Each row has a name. After each piece below comes the name of the row it's from, unless a question asks for something else. Each question is about the rows just above it. Places in a row count from 0.

Columns, left to right: Y S K T F
Z541: [135 127 180 138 118]
Z111: [108 132 148 129 126]
Z697: [108 105 148 129 109]
Z530: [ 40  81 149 139 157]
Row and place of [127] in the named rows: | Z541, 1
Row and place of [157] in the named rows: | Z530, 4

Columns, left to right: D Q W J X V R Z G H
Z320: [115 124 114 203 139  89 177 135 158 172]
Z642: [115 128 149 201 146  91 171 130 157 171]
Z581: [113 125 152 194 145  94 174 133 158 170]
Z939: [117 129 157 199 152  92 178 132 156 165]
Z560: [113 128 158 219 148  84 188 134 165 184]
Z794: [108 129 159 214 150  88 189 137 165 188]
Z426: [113 129 149 209 144  90 173 133 157 172]
Z3: [109 128 156 223 157  85 190 131 165 181]
Z586: [117 129 155 214 193  86 183 132 158 179]
Z705: [107 128 161 217 151  82 186 129 164 181]
Is [149 201 146  91 171] printed in one of the named rows, side by side and in this order? | yes
Which column holds [128 125 129 128 129 129 128 129 128] top down? | Q
[92] is at row and place | Z939, 5
Where in the named rows is [194]? | Z581, 3
Is [158 219 148  84] printed in one of the named rows, side by side and in this order? | yes
Which column holds this, read top down? [115 113] | D

Columns, left to right: E B M C
Z28: [101  59 136 183]
Z860: [143 175 113 143]
Z22: [129 158 139 112]
Z823: [129 159 134  74]
Row and place of [136] in the named rows: | Z28, 2
The rest of the row after [129 158]: | [139 112]
Which column holds this, read top down? [143 112] | C

Columns, left to right: A N P U L
Z116: [ 35 126  89 118 159]
Z490: [152 159 125 176  69]
Z776: [155 156 109  40 118]
Does one of the named rows hold [118 159] side by side, in this order? | yes
Does one of the named rows hold [152 160 125 176] side by side, in this order? | no
Row and place of [155] in the named rows: | Z776, 0
[126] is at row and place | Z116, 1
[176  40] is in which column, read top down? | U

Columns, left to right: rad Ralil Fulot Zotik voke
Z437: [ 56 199 117 137  90]
Z458: [ 39 175 129  87  82]
Z343: [ 65 192 118 137 177]
Which column holds [175 192] top down? | Ralil
Go on from [118 137] to the end of its row. | [177]

Columns, left to right: Somik piv gavu tol tipe
Z847: [172  94 135 107 151]
Z34: [139 118 146 136 120]
Z868: [134 123 132 128 128]
Z370: [153 104 164 142 113]
Z709: [127 129 130 130 126]
Z896: [129 122 154 130 104]
Z757: [154 103 133 118 137]
Z747: [166 142 175 143 112]
Z659: [127 129 171 133 126]
Z309: [184  74 171 132 122]
Z142: [ 55 188 103 151 103]
[143] is at row and place | Z747, 3
The rest of the row after [171 132]: | [122]
[166] is at row and place | Z747, 0

Columns, left to right: biv Tel mam puro gabi vulu peb
Z914: [ 93  65 156 225  92  72 132]
Z483: [147 121 137  94 140 134 144]
Z375: [106  47 171 211  97  67 149]
Z17: [ 76 169  88 211 100 123  74]
Is [147 121 136] printed in one of the named rows, side by side and in this order? | no
Is [ 76 170  88 211] printed in one of the named rows, side by side and in this order? | no
[67] is at row and place | Z375, 5
[225  94] is in which column, read top down? | puro

Columns, left to right: Togut nem Fibo punid dato tadeb Leg debo Zera rit
Z300: [114 126 106 128  97 129 153 126 144 112]
Z672: [108 164 127  93 104  82 146 101 134 183]
Z352: [114 126 106 128  97 129 153 126 144 144]
Z388: [184  78 153 179 186 189  94 170 113  36]
Does one of the named rows hold [ 82 104  93 127 164] side by side, in this order? | no
The rest of the row after [184  78 153 179 186]: | [189  94 170 113  36]
Which column holds [144  36] top down? | rit
Is [128  97 129] printed in one of the named rows, side by side and in this order? | yes

Columns, left to right: bimo mefin parug Zizu Tesa neki paba
Z853: [151 193 115 107 130 105 133]
Z833: [175 138 116 151 166 125 153]
Z63: [143 128 142 124 130 129 136]
Z252: [130 192 115 107 177 158 153]
Z726: [131 215 157 155 148 205 183]
Z658: [153 152 144 168 146 157 184]
Go on from [192 115 107] to the end of its row. | [177 158 153]
Is [128 142 124 130] printed in one of the named rows, side by side and in this order? | yes
Which column holds this, read top down? [124 107] | Zizu
[115 116 142 115 157] is in which column, read top down? | parug

Columns, left to right: boz Memav Tozes Fab lemeg faki Tanid
Z72: [198 129 149 129 128 129 161]
Z104: [137 175 135 136 129 129 129]
Z394: [137 130 138 141 129 128 214]
Z324: [144 175 135 137 129 135 131]
The rest of the row after [137 130]: | [138 141 129 128 214]
[198] is at row and place | Z72, 0
Row and place of [136] in the named rows: | Z104, 3
Does one of the named rows hold [144 175 135] side by side, in this order? | yes
[130] is at row and place | Z394, 1
Is [175 135 137 129] printed in one of the named rows, side by side and in this order? | yes
Go on from [175 135 136 129] to the end of its row. | [129 129]

Columns, left to right: niro Ran bag kidu dep guzak
Z491: [ 57  44 107  45  84  94]
Z40: [144 182 107  46  84 147]
Z856: [144 182 107  46  84 138]
The rest of the row after [ 57  44 107  45  84]: | [94]
Where in the named rows is [45]? | Z491, 3
[138] is at row and place | Z856, 5
q: [144 182 107  46  84 147] | Z40

Columns, left to right: Sikud nug Kova Bik Ribem Magez palal rop nelu budor
Z960: [136 203 190 116 134 132 139 149  66 124]
Z890: [121  60 140 111 116 115 100 108 136 150]
Z846: [108 184 124 117 134  93 136  48 110 108]
Z851: [ 72  77 130 104 152 126 193 100 105 144]
Z10: [143 107 106 155 116 153 116 162 151 148]
Which column holds this, read top down? [100 136] | palal
Among the named rows, does one hold [ 49 110 108] next to each other, in this order? | no
Does one of the named rows hold [116 190] side by side, in this order? | no
After [116 134], its row goes on with | [132 139 149  66 124]
Among the named rows, does one hold [124  66 149 139] next to each other, in this order? | no
Does one of the named rows hold [100 108 136 150] side by side, in this order? | yes

